Here is a tiny trained network, its code and every weight. The questions are about switching its units off for an input and a class, where a switched-off unit gives its printed mean instead of its output.

import numpy as np


def w(rows, s, z=0):
    codes = np.array(rows[::2]) - 128.0
    scale = np.full(codes.shape[1], s)
    scale[-1] = z or s
    return codes * scale


def norm(h):
    return h / np.sqrt((h * h).mean(-1, keepdims=True) + 1e-5)


def f(y):
    return y / 2 * (1 + np.tanh(0.7978845608 * (y + 0.044715 * y**3)))


def log_softmax(a):
    a = a - a.max(-1, keepdims=True)
    return a - np.log(np.exp(a).sum(-1, keepdims=True))


def net(x, mask):
    res = np.array(x, float).reshape(1, 2) / 4 @ E
    u = 0
    for l in range(3):
        y = f(norm(res) @ A[l][:, :-1].T + A[l][:, -1])
        res = res + np.where(mask[u : u + 13], y, B[l][:, -1]) @ B[l][:, :-1]
        u += 13
    return log_softmax(norm(res)[-1] @ U[:, :-1].T + U[:, -1])


A, B = {}, {}
E = w([
[195,182,154,110],'x0',
[133,102,2,108],'x1',
],0.0034)
A[0] = w([
[109,111,152,255,254],'L0N1',
[163,89,57,100,213],'L0N2',
[107,205,179,192,21],'L0N3',
[205,161,163,139,175],'L0N4',
[164,116,224,154,69],'L0N5',
[225,92,149,157,37],'L0N6',
[161,119,128,132,196],'L0N7',
[88,155,2,137,219],'L0N8',
[159,153,169,155,152],'L0N9',
[134,160,175,176,173],'L0N10',
[168,181,126,137,101],'L0N11',
[96,126,116,131,164],'L0N12',
[68,13,182,181,142],'L0N13',
],0.0062,0.00039)
B[0] = w([
[174,166,96,168,161],'L0N1',
[167,145,212,164,202],'L0N2',
[145,51,61,130,170],'L0N3',
[1,108,140,90,180],'L0N4',
[170,32,71,146,196],'L0N5',
[139,149,100,80,141],'L0N6',
[69,93,233,88,135],'L0N7',
[179,139,175,146,253],'L0N8',
[138,29,140,131,156],'L0N9',
[199,60,126,86,160],'L0N10',
[66,119,78,93,150],'L0N11',
[77,165,124,125,137],'L0N12',
[122,183,137,198,207],'L0N13',
],0.0036)
A[1] = w([
[120,230,142,87,148],'L1N1',
[139,2,128,87,72],'L1N2',
[154,53,173,169,82],'L1N3',
[148,112,249,121,190],'L1N4',
[119,101,125,39,140],'L1N5',
[145,114,99,152,254],'L1N6',
[110,102,86,37,189],'L1N7',
[102,71,123,133,132],'L1N8',
[74,47,52,117,73],'L1N9',
[121,172,67,173,106],'L1N10',
[81,131,138,159,102],'L1N11',
[126,98,124,229,143],'L1N12',
[206,78,113,99,114],'L1N13',
],0.0057,0.00095)
B[1] = w([
[74,118,83,105,151],'L1N1',
[50,175,94,244,235],'L1N2',
[198,94,69,167,214],'L1N3',
[132,129,3,74,216],'L1N4',
[48,129,135,42,166],'L1N5',
[110,137,226,39,184],'L1N6',
[84,66,119,37,166],'L1N7',
[222,149,131,95,154],'L1N8',
[184,188,209,111,158],'L1N9',
[118,147,153,82,166],'L1N10',
[123,91,63,94,130],'L1N11',
[117,168,133,66,253],'L1N12',
[61,167,117,208,200],'L1N13',
],0.0032,0.0024)
A[2] = w([
[190,191,123,98,124],'L2N1',
[61,174,147,156,123],'L2N2',
[196,102,37,192,118],'L2N3',
[98,121,186,46,182],'L2N4',
[140,36,122,191,190],'L2N5',
[126,130,189,126,69],'L2N6',
[96,197,110,162,254],'L2N7',
[190,105,161,158,140],'L2N8',
[167,150,108,148,161],'L2N9',
[53,114,75,151,124],'L2N10',
[85,14,122,65,180],'L2N11',
[79,148,86,255,186],'L2N12',
[127,159,75,62,178],'L2N13',
],0.0059,0.00089)
B[2] = w([
[75,39,166,171,206],'L2N1',
[158,220,150,113,143],'L2N2',
[71,176,129,86,245],'L2N3',
[184,133,76,107,140],'L2N4',
[201,121,104,164,224],'L2N5',
[78,125,95,64,114],'L2N6',
[122,121,153,168,198],'L2N7',
[138,1,83,100,181],'L2N8',
[83,135,169,118,181],'L2N9',
[119,133,197,110,154],'L2N10',
[164,154,114,169,213],'L2N11',
[132,178,118,74,253],'L2N12',
[110,94,145,151,163],'L2N13',
],0.0044,0.0027)
U = w([
[90,130,101,45,141],'0',
[154,135,204,114,2],'1',
[38,48,218,179,176],'2',
[102,254,214,155,137],'3',
[200,90,79,188,188],'4',
],0.013,0.0067)

Each question gives the input, the list of numbers given to net, and the class t.
The units are the neurons (one row each of A and B). Each row of codes is followed by its name. A weight is (code - 128) times the scale printed after its matrix; where a second scale follows, it is the last column's (A, B and U).
mask holds one flag per neuron, layer by layer. A switched-off neuron (its flag False) gives its mean, the last column of its row in B, instead of its output. The means were averaged over made-up inputs and are rounded, as every weight is.
A unit's drop is (log p(t) with every unit on - log p(t) with that unit switched off) / (log p(t) with every unit on - log p(t) with every unit switched off).
most important unit: the unit with the biggest drop
k most important neurons: the k neurons with the biggest drops, biggest first
k most important neurons of layer l: the k neurons of layer l with the biggest drops, biggest first
drop when u is switched off: that unit's drop, to one decimal
input [4,0], class 0: most important unit -> L0N4
input [2,4], class 2: 2 most important neurons -> (L1N2; L2N1)
input [-1,4], class 2: 2 most important neurons -> (L1N2; L0N5)
input [-5,2], class 3: 3 most important neurons -> (L0N5; L0N10; L0N13)
input [-2,2], class 2: 2 most important neurons -> (L1N2; L2N1)
input [-8,7], class 2: 2 most important neurons of layer 1 -> (L1N9; L1N2)
input [1,1], class 2: 3 most important neurons -> (L1N2; L0N2; L0N5)
input [3,0], class 0: 2 most important neurons -> (L0N4; L1N7)
input [8,-1], class 0: 2 most important neurons of layer 1 -> (L1N5; L1N7)
input [-7,3], class 3: 3 most important neurons of layer 0 -> (L0N10; L0N5; L0N13)
input [8,5], class 0: 2 most important neurons of layer 0 -> (L0N13; L0N4)
input [-2,1], class 3: 3 most important neurons -> (L0N5; L0N10; L0N9)
input [2,0], class 0: 2 most important neurons of layer 2 -> (L2N4; L2N1)
input [-6,-4], class 3: most important unit -> L0N13
input [7,-1], class 0: 4 most important neurons -> (L0N4; L1N5; L1N7; L2N4)
input [5,-1], class 0: 2 most important neurons of layer 2 -> (L2N4; L2N1)
input [2,2], class 2: drop when L0N2 is switched off -> 0.3
input [2,-4], class 4: drop when L0N5 is switched off -> 0.3
input [0,0], class 0: drop when L0N11 is switched off -> 0.8
input [1,-5], class 4: most important unit -> L0N5
input [-2,5], class 2: 2 most important neurons -> (L1N2; L0N5)
input [4,5], class 2: 2 most important neurons -> (L1N2; L2N1)
